Below are the code and all the weights of a small trained network. Each question names an input and a class and asks about switching units off, where a switched-off unit gives its printed mean instead of its output.

import numpy as np


def w(rows, s, z=0):
    codes = np.array(rows[::2]) - 128.0
    scale = np.full(codes.shape[1], s)
    scale[-1] = z or s
    return codes * scale


def norm(h):
    return h / np.sqrt((h * h).mean(-1, keepdims=True) + 1e-5)


def f(y):
    return y / 2 * (1 + np.tanh(0.7978845608 * (y + 0.044715 * y**3)))


def log_softmax(a):
    a = a - a.max(-1, keepdims=True)
    return a - np.log(np.exp(a).sum(-1, keepdims=True))


def net(x, mask):
    res = np.array(x, float).reshape(1, 5) / 4 @ E
    u = 0
    for l in range(4):
        y = f(norm(res) @ A[l][:, :-1].T + A[l][:, -1])
        res = res + np.where(mask[u : u + 6], y, B[l][:, -1]) @ B[l][:, :-1]
        u += 6
    return log_softmax(norm(res)[-1] @ U[:, :-1].T + U[:, -1])


A, B = {}, {}
E = w([
[180,254,132],'x0',
[126,130,128],'x1',
[126,129,128],'x2',
[230,93,185],'x3',
[161,119,72],'x4',
],0.0091)
A[0] = w([
[117,130,163,3],'L0N0',
[139,91,122,53],'L0N1',
[188,96,187,86],'L0N2',
[201,91,27,57],'L0N3',
[96,122,249,24],'L0N4',
[167,66,145,160],'L0N5',
],0.02,0.0054)
B[0] = w([
[9,127,191,108],'L0N0',
[103,84,114,138],'L0N1',
[178,161,155,249],'L0N2',
[36,175,252,219],'L0N3',
[46,159,226,204],'L0N4',
[136,48,147,255],'L0N5',
],0.029,0.0053)
A[1] = w([
[94,50,83,32],'L1N0',
[38,189,195,59],'L1N1',
[97,137,66,60],'L1N2',
[90,30,155,212],'L1N3',
[207,137,85,107],'L1N4',
[2,141,77,7],'L1N5',
],0.021,0.0018)
B[1] = w([
[103,131,67,150],'L1N0',
[4,156,156,247],'L1N1',
[174,104,186,154],'L1N2',
[134,239,110,195],'L1N3',
[50,112,132,152],'L1N4',
[190,106,218,192],'L1N5',
],0.03,0.014)
A[2] = w([
[110,150,152,251],'L2N0',
[171,73,202,170],'L2N1',
[68,5,145,252],'L2N2',
[141,119,116,62],'L2N3',
[153,80,132,130],'L2N4',
[93,231,82,239],'L2N5',
],0.025,0.0026)
B[2] = w([
[161,117,90,226],'L2N0',
[176,240,145,208],'L2N1',
[105,253,77,175],'L2N2',
[108,111,133,117],'L2N3',
[81,141,119,135],'L2N4',
[82,95,30,252],'L2N5',
],0.033,0.013)
A[3] = w([
[154,109,102,49],'L3N0',
[177,86,145,2],'L3N1',
[207,101,182,174],'L3N2',
[175,119,6,212],'L3N3',
[184,87,149,120],'L3N4',
[106,77,171,93],'L3N5',
],0.022,0.0019)
B[3] = w([
[140,155,115,119],'L3N0',
[94,142,116,118],'L3N1',
[175,241,115,185],'L3N2',
[191,212,3,254],'L3N3',
[118,155,103,125],'L3N4',
[111,156,124,120],'L3N5',
],0.027,0.0063)
U = w([
[103,159,117,198],'0',
[29,136,176,108],'1',
[211,152,193,134],'2',
[137,102,35,136],'3',
[106,149,124,175],'4',
[116,78,135,81],'5',
[168,27,147,23],'6',
[170,4,158,9],'7',
],0.017,0.014)

Each question gives the input, the list of numbers given to net, and the class t.
The units are the neurons (one row each of A and B). Each row of codes is followed by its name. A weight is (code - 128) times the scale printed after its matrix; where a second scale follows, it is the last column's (A, B and U).
mask holds one flag per neuron, layer by layer. A switched-off neuron (its flag False) gives its mean, the last column of its row in B, instead of its output. The means were averaged over made-up inputs and are rounded, as every weight is.
A unit's drop is (log p(t) with every unit on - log p(t) with that unit switched off) / (log p(t) with every unit on - log p(t) with every unit switched off).
The circuit of an input: a set's keep is (log p(t) with only the set's units on - log p(t) with every unit switched off) / (log p(t) with every unit on - log p(t) with every unit switched off). Starting from the 12 units with the biggest drops (on a tie, the unit counted first), units are removed one at a time, each time the one whose removal leaves the highest keep (on an exact tie, the one counted first), for as long as the keep stays at least 0.8.
circuit, biggest first: the units of the circuit, biggest drop first
most important unit: the unit with the biggest drop
k most important neurons: the k neurons with the biggest drops, biggest first
top k neurons in layer l: the k neurons of layer l with the biggest drops, biggest first
input [5,-5,-1,-5,-6], class 1: 3 most important neurons	L0N2, L1N1, L3N3
input [5,-5,-1,6,-3], class 2: most important unit	L1N1
input [-6,2,5,6,-7], class 1: circuit, biggest first	L0N4, L3N3
input [0,-4,-6,-8,-7], class 2: circuit, biggest first	L1N5, L0N2, L2N5
input [-6,-6,-7,7,6], class 2: top 2 neurons in layer 0	L0N5, L0N2
input [-1,3,4,-4,4], class 1: circuit, biggest first	L1N1, L3N3
input [5,-5,-1,6,-1], class 2: circuit, biggest first	L1N3, L0N2, L2N5
input [5,-2,5,-4,-1], class 3: circuit, biggest first	L0N3, L0N4, L1N1
input [6,1,4,6,1], class 2: circuit, biggest first	L1N3, L2N5
input [6,3,-2,-2,5], class 3: circuit, biggest first	L2N5, L1N5
input [-7,1,1,-5,-8], class 1: top 2 neurons in layer 0	L0N5, L0N4
input [-4,-5,6,6,-5], class 2: top 2 neurons in layer 1	L1N1, L1N0
input [1,4,3,-8,-5], class 2: circuit, biggest first	L0N3, L0N4, L1N5
input [-7,-3,5,-5,-8], class 1: 2 most important neurons	L0N5, L1N5
input [1,-3,-7,-8,3], class 2: circuit, biggest first	L0N3, L1N5
input [-8,1,5,6,-3], class 3: 2 most important neurons	L1N5, L1N3
input [-6,0,-5,3,3], class 3: most important unit	L1N3
input [7,-3,-3,8,-3], class 2: 3 most important neurons	L1N1, L1N3, L2N5
input [5,4,-6,8,2], class 2: 3 most important neurons	L1N1, L1N3, L0N2
input [8,-4,-7,1,-3], class 3: most important unit	L0N5
input [6,-4,-4,-7,-3], class 2: 3 most important neurons	L0N3, L0N2, L0N4
input [-8,2,-2,7,5], class 3: top 3 neurons in layer 1	L1N5, L1N3, L1N2
input [5,4,-5,-1,-1], class 3: 2 most important neurons	L1N5, L0N5
input [7,-1,0,2,3], class 3: 2 most important neurons	L0N5, L1N5
input [8,-1,-8,-8,4], class 2: top 2 neurons in layer 1	L1N1, L1N2
input [7,0,5,5,4], class 3: 4 most important neurons	L1N5, L0N5, L1N2, L0N4
input [-8,0,3,4,-8], class 1: 3 most important neurons	L0N4, L3N3, L1N3
input [4,-5,-6,5,-7], class 1: 3 most important neurons	L0N4, L3N3, L2N1
